In the rows, zero is written as 128.
Each row has a class, written after it, and each block has its own classes.
[131 125 134 112 131 140  86 133 135 130 130 154 124 148 149 130 108 134
 107 137 136 128 127 128 130 119 100 139 131 146 128 137 138 141 136]  (58)
[105 154 127 147 123 118 156 129  65 116 118 109  92 110 113 134 173 132
 113 109 140 141  89 152 106 147 137 122 165 129 129 137 151 127 139]  (163)
[130 107 221  91 130 130  78 137  92  97 118 123  73 125 145 137  84 141
  92 149 127 122 131 163 137 122  42 170  83 157 142 186 134 159 139]  (58)
[115 123 205 116 119 133  85 143 100 112 112 122  83 107 127 153 108 128
 104 129 125 128 131 136 151 130  61 145 112 133 130 144 135 156 117]  (164)
[119 135 143 130 121 139 112 136 154 141 127 133 128 118 133 135 143 130
 127 134 131 123 148 117 139 123 116 122 144 118 116 132 123 147 123]  (164)
[105 143 145 116  95 130 102 103 120 116 137 118  94 123 118 106 167 140
  64 127 121 118 108 170 123 141 123 136 197 157 131 141 132 139 135]  (140)
[138 103 165 101 140 122  87 146 133 111 129 136 123 118 151 147  54 117
 143 158 124 132 151 131 153 112  71 152  72 135 149 164 123 143 109]  (140)
[122 124 119 107 110 133 115 119 166 135 147 134 136 128 134 115 132 136
 127 120 129 118 116 122 121 109 141 137 146 128 118 123 122 130 125]  (167)
[133 128 116 149 133 123 146 146 125 131 125 118 130 122 133 141 116 113
 136 130 136 129 140 122 150 123 135 119 109 109 133 130 121 129 121]  (72)
[135 111 155 100 111 134  82 129 178 135 141 143 128 132 141 128 124 137
 131 142 117 124 163 113 128 103 109 128 129 137 126 134 120 146 119]  (164)
[116 135 137 135 142 120 152 135  95 116 125 102 115  97 128 141 132 110
 144 131 125 117 121 127 149 136 122 121 107 112 130 139 129 136 111]  (140)
[140 121 119 135 161 126 165 136 121 134 129 113 151 106 141 148 105  99
 197 134 128 131 136  71 146 116 142 106  64  99 139 113 117 121 112]  (25)
[124 119 170 100 125 123 103 131 131 102 128 134 127 114 137 144 100 117
 136 133 132 133 120 126 140 112  93 147 111 141 140 148 128 150 116]  (18)
[159 119 117 147 174 105 156 168  74 117 122 132 129 115 146 160  81 120
 195 138 130 151 138 120 139 129 114 120  39 115 154 143 132 108 134]  (163)
[117 135 103 135 113 131 110 123 139 136 135 132 137 143 133 115 154 139
  98 122 131 126 125 134 120 125 143 132 159 152 124 126 140 125 140]  (72)
[107 123 187 120  94 129  84 127 149 114 125 119 105 121 135 130 112 131
  77 135 123 122 124 144 155 115  85 146 156 145 120 155 137 157 120]  (72)
[123 128 107 139 141 124 138 131 141 137 132 118 153 119 138 136 129 107
 157 131 125 119 132 109 148 118 147 112 116 111 134 127 121 129 114]  (140)
[106 157 120 155 139 130 173 147  47 128 117 110  89  95 112 150 186 119
 134 109 138 134 118 118 111 156 130 110 123 124 122 111 141 130 129]  (164)
[120 132 190 119 124 133  99 143 102 111 114 131  87  98 127 153  96 130
 105 135 131 133 134 132 157 141  63 137 123 125 122 144 135 160 109]  (164)
[171 116  96 144 184 105 157 162 109 130 123 145 148 125 149 162  76 114
 211 148 131 154 154  99 132 125 141 115  41 108 144 127 127 106 124]  (163)
[115 149 129 150 141 127 163 130  40 118 117 117  79 126 120 136 178 131
  94 111 137 122  95 157 113 155 133 130 133 139 129 127 145 133 148]  (58)
[153 126  83 128 148 130 138 140 171 145 136 158 155 145 154 131 114 116
 159 137 138 124 141 102 140 110 152 107 124 103 128 117 114 129 124]  (58)
[121 108 192  82 102 137  54 112 142 115 132 146 115 132 147 123  56 142
  93 147 128 142 134 136 132 111  63 159 133 173 146 159 132 143 131]  (25)
[139 101 160  98 121 131 100 127 145 118 138 150 123 123 153 127  68 135
 129 157 124 138 150 133 132 106 100 147 103 150 142 159 118 132 127]  (25)
[105 162  89 167 127 121 174 125  87 133 125 111 116 119 110 125 207 132
 122 102 136 128  89 138 104 147 174 107 175 120 116 117 151 118 145]  (163)
[151  98 141 127 142 108 123 152 139 125 134 134 137 135 156 140  74 125
 159 153 116 133 175 121 147 105 112 133  54 139 144 148 115 119 126]  (72)
[130 134 115 149 168 108 183 164  76 130 124 126 109 107 144 159  90 113
 179 132 139 144 145 109 147 137 122 121  50 102 135 127 121 121 123]  (167)
[138 114 139 114 140 126 120 132 101 127 131 140 123 122 147 136  76 134
 139 139 129 148 138 119 126 123 106 135  88 148 147 138 131 120 127]  (25)
[104 145 116 146 113 121 143 123  78 124 123 108 101 126 118 126 173 136
  89 105 132 124 101 143 112 142 146 134 154 151 122 127 150 126 142]  (72)
[161 112 153 118 163 105 144 156  98 101 129 135 122 107 143 157  63 109
 185 149 123 143 157 125 158 124 101 130  35 119 155 143 107 126 116]  (18)
[126 142  96 123 133 132 131 129 104 125 134 138 142 132 122 130 161 131
 127 112 138 139 110 121 112 133 152 129 141 151 131 109 139 118 141]  (18)
[143 119 133 126 143 113 106 150 110 123 126 150 122 132 143 146  66 138
 142 138 133 153 136 126 131 125  91 135  92 139 139 152 142 124 135]  (163)
[148 123  99 145 172 108 160 156 104 127 128 141 161 127 144 163  97 102
 201 131 123 140 150  89 157 119 153 112  47 114 140 108 120 113 121]  (18)
[ 99 138 134 118 106 132 133 119 171 145 140 116 132 120 128 121 154 126
 121 123 129 114 119 110 132 111 146 120 156 115 111 116 122 145 118]  (167)
[133 125 111 129 135 121 126 138 152 140 145 152 136 130 150 135  85 129
 144 138 131 140 147 111 144 117 129 125 109 121 124 129 117 129 123]  (167)
[136 124  71 136 142 125 119 127 159 147 143 151 168 142 147 128 122 124
 145 133 122 129 146 105 139 118 163 109 132 129 126 118 129 118 123]  (140)
[119 120 151 112 117 128 126 116 148 131 139 126 123 120 142 121 116 127
 130 143 124 126 136 120 130 110 122 127 126 132 136 139 118 134 122]  (25)
[128 124 106 143 127 120 130 137 148 145 135 128 153 141 143 132 121 123
 135 132 127 131 151 115 140 110 148 113 117 127 133 120 125 124 120]  (72)
[144 127  86 156 163 109 164 156 105 139 130 124 144 130 149 151 116 111
 178 131 133 144 153  96 138 123 150 110  69 115 140 119 130 113 120]  (72)
[125 117 147 103 127 131  85 126 165 123 132 133 141 121 143 128  88 120
 128 148 125 121 143 126 151 115  98 136 124 128 136 150 124 146 110]  (140)
[123 152 107 147 141 126 187 122 105 126 130 115 104 117 126 124 200 113
 134 122 129 111 112 133 121 139 172 102 155 104 113 112 124 132 125]  (58)
[118 147 108 149 134 129 158 136 108 134 123 126 117 100 125 142 167 121
 141 110 132 120 117 114 140 140 148 103 143 101 116 112 131 136 116]  (164)
[156 113 137 107 138 122 102 137 155 121 141 146 154 137 142 133  96 122
 163 140 120 138 156 117 142 109 119 128  98 140 146 121 111 120 130]  (18)
[106 150 152 126 101 136 124 119 124 112 125 123 119 110 110 126 161 125
  93 114 132 122  94 143 141 135 128 127 189 138 119 120 130 145 132]  (18)
[124 135 118 119 123 139 119 110 151 131 135 131 133 140 136 113 175 133
 111 119 129 106 102 129 117 119 152 127 171 128 114 125 134 141 130]  (58)
[125 137 131 148 151 109 172 150  46 114 114 106  92 109 123 148 151 129
 146 120 136 143 107 150 115 143 132 129  95 119 142 147 145 117 137]  (163)
[100 124 200 102  96 133  95 114 102 108 120 124  84 111 129 127  95 141
  71 132 130 134 108 152 136 128  75 153 152 158 136 158 139 150 129]  (25)
[153 125 133 156 161 105 169 151  89 118 131 109 115 113 129 158 116 108
 187 137 127 145 135 114 134 127 130 113  65 102 142 136 123 118 122]  (163)
[ 98 133 148 123 116 131 137 122 167 137 136 111 129 119 131 133 144 115
 129 133 137 118 126 106 137 107 134 128 136 110 116 133 116 154 120]  (167)
[118 141 111 117 114 135 119 126 150 134 134 143 146 130 121 124 133 126
 116 122 141 135 126 123 127 124 138 122 162 136 127 116 123 132 130]  (18)
[143 115 145 120 125 119  95 129 158 126 138 138 138 140 140 129 106 138
 138 144 119 136 141 125 130 109 116 129 120 144 133 146 128 125 143]  (163)
[ 93 153 121 125  80 141  76  92 183 146 143 133 142 157 117  96 189 156
  61 113 134 123  91 144 108 118 147 130 252 146 107 129 151 141 143]  (163)
[151 106 185 101 141 120 109 140 112 111 130 136  93 133 151 141  80 129
 127 155 125 130 148 144 141 114  80 144  83 137 142 157 117 143 125]  (58)
[129 118 166 105 117 128  83 137 142 122 140 143 112 131 147 132  70 141
 108 140 131 143 139 137 148 116  79 150 122 140 134 151 124 143 124]  (167)
[128 131 153 153 141 116 151 155  87 118 120  99 108 102 133 155 107 109
 141 135 131 131 135 124 163 131 107 124  79 108 137 144 130 142 113]  (72)
[136 119 103 116 120 127  98 111 202 142 148 149 162 144 146 116 125 128
 126 148 113 115 150 117 144 108 162 118 161 132 121 126 117 134 122]  (140)
[135 129 110 135 122 120 141 133 141 130 135 126 126 128 133 123 131 126
 127 129 131 127 137 129 129 124 141 125 135 128 128 129 121 122 127]  (72)
[136 149  68 169 171 115 204 151  70 129 126 107 136  96 127 146 136  99
 183 121 134 130 127 113 152 151 163  92  90  83 138 116 120 109 110]  (140)
[105 150 127 145 123 118 150 130 109 134 122 113 110 121 121 132 171 131
 122 122 136 134 108 138 112 133 145 120 160 122 122 136 145 131 136]  (163)
[122 150 112 155 155 116 188 148 103 131 132 113 122  98 135 153 118 101
 175 127 140 135 125  98 158 135 140 105  94  80 125 116 117 136 107]  (167)
[126 135 140 121 135 124 133 137 138 117 122 131 141 109 134 140 110 113
 146 135 133 130 129 125 162 124 129 121 121 112 134 132 116 140 114]  (18)
[129 125 162 124 122 128 125 133 107 121 130 119  96 109 124 137 145 132
 126 129 120 124 141 134 130 129 112 126 118 131 128 135 119 136 126]  (164)
[146 115 121 124 155 116 133 157 129 142 139 143 137 130 155 153  57 120
 174 148 133 152 166  99 148 112 117 126  53 116 141 129 114 122 116]  (167)
[112 149 140 139 131 121 155 130 117 125 122  97 124 106 120 132 168 122
 145 127 134 124 106 128 124 130 138 114 139 105 127 136 136 139 124]  (163)

A new block, with new classes.
[126 136 122 161 144 118 104 145 124 108 155 126 104 144 106 128 126 117
 119 136 179 176 119 138 103 187 102 145 131 129 129 110 100 135 145]  (69)
[ 96  73 143  46  81 114 100 192 146 123 140 127  75  86  40 128  68 213
 121 200 138 126 100 110  91 102 164  94 115  86 135 167 179 192 163]  (115)
[119 138 124 121 162 165 132 147 116 101  71 137 105 149  78 112 154 125
 157 175 116  99  98 144 109 121  93 112 166  69 132  89 150 100 147]  (16)
[189  84 146 133  26 140 171 143 174 106 131 111 150  58 109 133 134  99
  91  80 111  71  82 147 143 129  59  87 152 104 105 215 104 130 187]  (115)
[111  98 150  92  86  64 107 117 143  89 140  89 180  50 137 184 132 178
 154 111 143 161 134 119 145 149  89  99  85 120  88 190  81  96 166]  (8)
[143 113 137 102 128 159 117 120 178  89 171 168 142 107 126  87  72 133
  57 130 110 102 106 156  98 164 152  90 125  79  81 142  87 174 138]  (10)
[ 80 106 148  59  59  95 110 127 175 130  85  76 125 144 172 132 162  55
 153 133 122 105  13 102 105 161 134 110 170  95 219 136 135 143 176]  (16)
[ 54 139 101  85 210 155  89 168 149 107  95 147 116  93 143 130 108  41
 167 142 118 141  44  95 162 168 112  75 130  97 203 104 103 118 143]  (48)
[113  95 150  78  45  85 135 167 122 107 164 146 141  82  74  98 123 139
 126 168 123 142  85 133 151 178 118  98 143 108 106 125 110 108 194]  (100)
[ 46  68 163  94 100 125  97 127 107 137 159 133  84 196 104 187 143  75
 143 146 130 145 163 118  71 126 111 151 129  94 146 191 168 167 153]  (80)
[ 77 111 182 127 152 145 120 108 109  87 112  85  93 184 139 145 138  76
 153 137  90 101 112 141 108 127  84 131 109  65  35 130 120 153 132]  (69)
[110 136 148  95 129 107 125 146 132 123 161  36  98 185 154 131 155  48
 168 142 105  74  69 116 126 165 114 132 138 104 181 160  92 167 173]  (16)
[122  98 147 108 168  94 109  74 191  76 158  98 176  74 145 172 132  64
 131 136 136 104 113 135 130 172 148  96 124  64 154 148  96 156 117]  (48)
[108 114 213  96 122 125  91 150 136 113 175 102 166 193 204 152 117 102
 119 121 108 140  47 115 167 147 161 109  85 118  74 231  81 123 191]  (8)
[140 138 135 153  81  61 159 145 150 102 129 130 120 144 157 114 141 133
 105 110 182 145  98 135 100 164  91 116 179 133  91 157 107 121 145]  (16)
[122 149  88 125  80  96 104 126  86 113 120  98 162  99 127 138 135 132
 163 156 124 176 100  87 150 167 129  95 114 139 215  90 111  53 168]  (8)
[ 77  89 189  53  97  63 126 110 120  99 120 185 133  79  87 136 162 137
 129 143 121 167  90 126 134 201 134  90 123  70  88 176 167 129 160]  (48)
[139 124 133 214 165 138 107 138  74 114 121 125 117 161  72 159 201 143
 146 162 115 140 154 120 103 100  89 138 146 100 115 102 118 148 137]  (80)
[123 109 119 134 122 171  83 115 113 126 148 142 169 129 115 190 153  73
  92 171 139 137  93 156  83 216 145 138 161 165 134  25  73 162 143]  (80)
[156 110 139 147 118 148 155 154 142 144 134 196  70 191 131  99 179 103
 110  96 158 178  92 139  71 174  76 127 157 136 119 145 174  96 152]  (80)
[119  94 141  75 107 156  93 125 109 144 154 183 164  95  88 152 182  75
 146 137 109 154 140 119 156 164  81 118  92 142 178 182 168  56 188]  (80)
[ 69 119 141 126 130  54 104 164 167 165  94 158 101  65 184 115 106  56
 121  84 123 105  11 155 229  76  87 135 125  70 195 127 175 139 108]  (85)
[112  84 161 119 125 117  95 117 122 139 139 140 143 109 106 118 133 120
 126 109 108 164  79 147 163 131 121 140  83  99 157 129 155 120 141]  (85)
[106 149 161  69  19 122  87 110 129  93 140  81 165 113 174 128 170 180
  72 136  91 120 101 128 174 147 171 114 108 202 115 188  71 155 202]  (69)
[158  77 160  85 122 133 141  76 184 136 140 153 188  95 145 138 192 155
 156  78  92 137 151 108 140 133 175 103  58  76 153  85 155 101 124]  (100)
[123 146  97 165 143 122 129 115 129  82 137 128  99 201 152 100 109 135
 102 163 151 151 125 146  93 149 135 110 131 113 165  57 157  84 114]  (16)
[133  76 130 127 128 179 100 116 154 121 132 108 151  85 148 129 105  74
 139 104  95 128 111  90  99 125  98 102 126 123 135 150 114 157 131]  (80)
[122 122 154 152  93 145 119 118 121 129  97 203 164  71 145 101 125 116
 111  64 101 159  96 109 188 137 114 112 109  69 119 146 130 123 150]  (69)
[111  79 123 103  30  91 134 126 132 164 156 164 147 118 123 157  91  89
 142  86 167 154 134  90 155 156 162 116  79  88 127 130 155 139 155]  (69)
[146 127 125 156  78 135 158 106 149 130 140 133 138  80 185  93 113 109
  66  59  76  92 111 148 163 142 147 125 153 126 164  63 102 177 115]  (100)
[117 133 138 171 139  63 101 135 131 119 121 131 140  85 161 122 156  58
  82 112 100 118  81  96 137 163 109 100 137 116 174 166 134 158 138]  (10)
[148  73 144 138 105 101  88 144 173 134 146  68 167  80 122 129 149 175
 127 101 131 158  68 121 153 129 150 130 105 148 172  74  91 159 157]  (100)
[ 45 121 138 100 151 118  92 169 144 131 134 189 134 144 149 156 104  66
 105 134 129 123 115  94 140 124 155  95 112  83 148 198 131 148 152]  (10)
[ 83 102 172 120 117  92 115 118 140 117  70 116 113  88  98 124 177  74
 115 139  84  88  41 145 118 148 112 128 172  32 189 164 167 168 161]  (10)
[ 79 127 165  75 116 121 120 143 169 148 121 105 149 105 159 146 142 124
 122 108 159 139  81 153 115 152 149 173 190 180 144 122  58 163 136]  (100)
[128 143 122 133 181 125 123 165 161 113 145 130  96 182 146 113 119 109
 113 145 191 155  91 138  81 184 133 131 159 144 168 134 133 117 138]  (16)
[117 120 136  94 123  88 115 165 164 161  96 110 140 131 126 171 138 116
 180 149 202 126  70 114 146 107 145 132 115 133  74  93 134 121 133]  (69)
[119  69 136 124 101 104  92 138 155 135 119  69 168  36 136 200 125  31
 113 119 128  92  87  82 159 185 162 106 110 143 175 173 154 200 172]  (69)
[109  99 111  31 138 153 103 152 176 126 156 134  93  90 114 142 109  91
 114  88  97  65 160 115 151 108  91  76  86 147 125 189 132 182 154]  (48)
[204  83 103 144  93 220 138 134 143 145  66 147 158 117  80 162 185 172
 117  73 108 125  85 143 129 153 147  94 110 108 161  51 141 105 195]  (8)
[ 98 102 143 102 101 142  96 158 125 153 110 134 146 129 154 144 141  39
 115 123  77 101  49  83 149 138 172  93 122 123 166 133 127 186 161]  (85)
[166  98 179 191 156 143 157 140 149 112 181 108 148 164 130 131 172 117
 144  78 102 123 124 118 138 145 148 128 122  42 121 154  60 177 162]  (100)
[178  65 155 134 121 121 109 143 185 122 150 115 188 110 119 146 143 136
 103 116 173 166  53 144 130 164 154 111 100 156  93 144 107 118 162]  (85)
[ 92 118  92 161  47 111 141 151 135  64 145 106  85 188 129 120 122 111
  98 119 118 105  88 150 171 112  97  68 139  72 138 126  82 131 191]  (48)
[186  98 139 121 188 101 101 139 184 172 119 125 183  70 112 145 198  70
 173  74 128 114  79  94 154 128  75 107  66 112 143 134 128 101 142]  (10)
[ 45  97 141 108 103 142  88 109 122 102  88 107 140 103 147 181 155 132
  90 109  84 119  90 182 160 121 110 131 110 140 127  99 101 151 146]  (85)
[ 63 116 127  72  82  91  98 203 124 130 169 149  98 163  85 142 127 169
 159 132 158 143 129 113 167 111 103 116 102  78 154 198 101 136 209]  (16)
[ 65 116 124  47  66 140  65 155 124 150 144 158 159 142 118 204 125 126
 127 172 133 134  65 126 123 156 162 110  94 120 138   4  47 158 151]  (115)
[158 130 176 109 138 155  59 127 189 112 151 114 127 147 176 101 153  57
  79 117 103 108  41 115  81 191 131 117 141 120 130 123  68 222 151]  (69)
[120  64 155 103  71  81 121 133 158 115 140 157 135 120  89 134 135  91
  95 122 138 120  89 147 112 153  78  95 109  82  72 164 158 111 173]  (10)
[ 97 140 124 113 170 136  99 149  97 126 146  78 106 177 115 142 118 107
 158 163 111  95 137 115 128 111 123 135 115 123 143 112 115 157 136]  (16)
[143 113 155 116  68  65 102 103 136  89 152 154 190  49  75 128 144 153
 124 180 156 145 125 151 204 140 131 115  94  69 141 171 166  56 176]  (69)
[ 97 142 147  89 143 120 127 102 101  98 115 151 159  64 118 106 124 175
  99 178  77 131 131 108 142 162 209  95 106 115 139 174 171 128 137]  (10)
[136 115 157 109  97 131 105  39 161  82 102  79 176  14 133 114 131 186
 126 117  66 117 125 137 113  86 106 125 120  75 186 129 108 137  92]  (115)
[128  72 206 118  63  60  98 105 152  96 118 112 154 140 174 145 159 128
 105 104 116 156  52 137 126 138  84  97  97  99  65 175 158  82 168]  (8)
[107 147 157  62 107 188 102  61 150 134 125 132 174 133 134 117 110 103
 156 119 128 121 130 153 119 113 145 174 143  83 136 113  69 132 111]  (69)
[118  85 143  70  69  72 107 147 140  96 147 124 164  83  92 157 169 114
 125 178 131 133 188  61  67 152 115  67 135 180  93 173 137 118 164]  (100)
[148 155 125  98 114 191 141 132  88 130 157 210 185 142  80 114 126  21
 136 184  96  88 143 103 137 147 168  95 160  75 138 154 102 107 152]  (85)
[ 98  98 100 101  98 109 115 150 110 133 143 114  89 121 115 157 106 144
 148  90 135 171 138 111 117 168  89 110  81 128 166 124 137 116 163]  (8)
[125 110 165  66 187 172 142 135 181 119 119 156 168 111 145 132 139  67
 174 135 133 140  82  86  82 178 178  92 135  76 121 197 109 133 131]  (85)
[149 116 132 152 169 123 113 126 105 107 142  99 118 145  82 151 107 146
 151 166 133 126 136 142 109 125 123 127 112  71 116  92 142 123 124]  (8)
[ 84 174 121 154 114 120 138 103  85 118 133 117 161 152 136 135 166 127
 131 118 112 150 143 114 146 146 159 144 137 114 196 171  68 117 154]  (10)
[ 62 113 185  98 111 139 158 141 126  89 142 148 160 124 179 141 112 111
 180 106  98 166  43 121 189 161  95  85  70  30  78 189  67  55 171]  (115)
[142 125 139  79  37  50 124 102 196  99 172  95 150  55 191 120 111 120
  85 141 142  84  78 150 196 160 169  99  96 120 141 155 142 135 154]  (69)
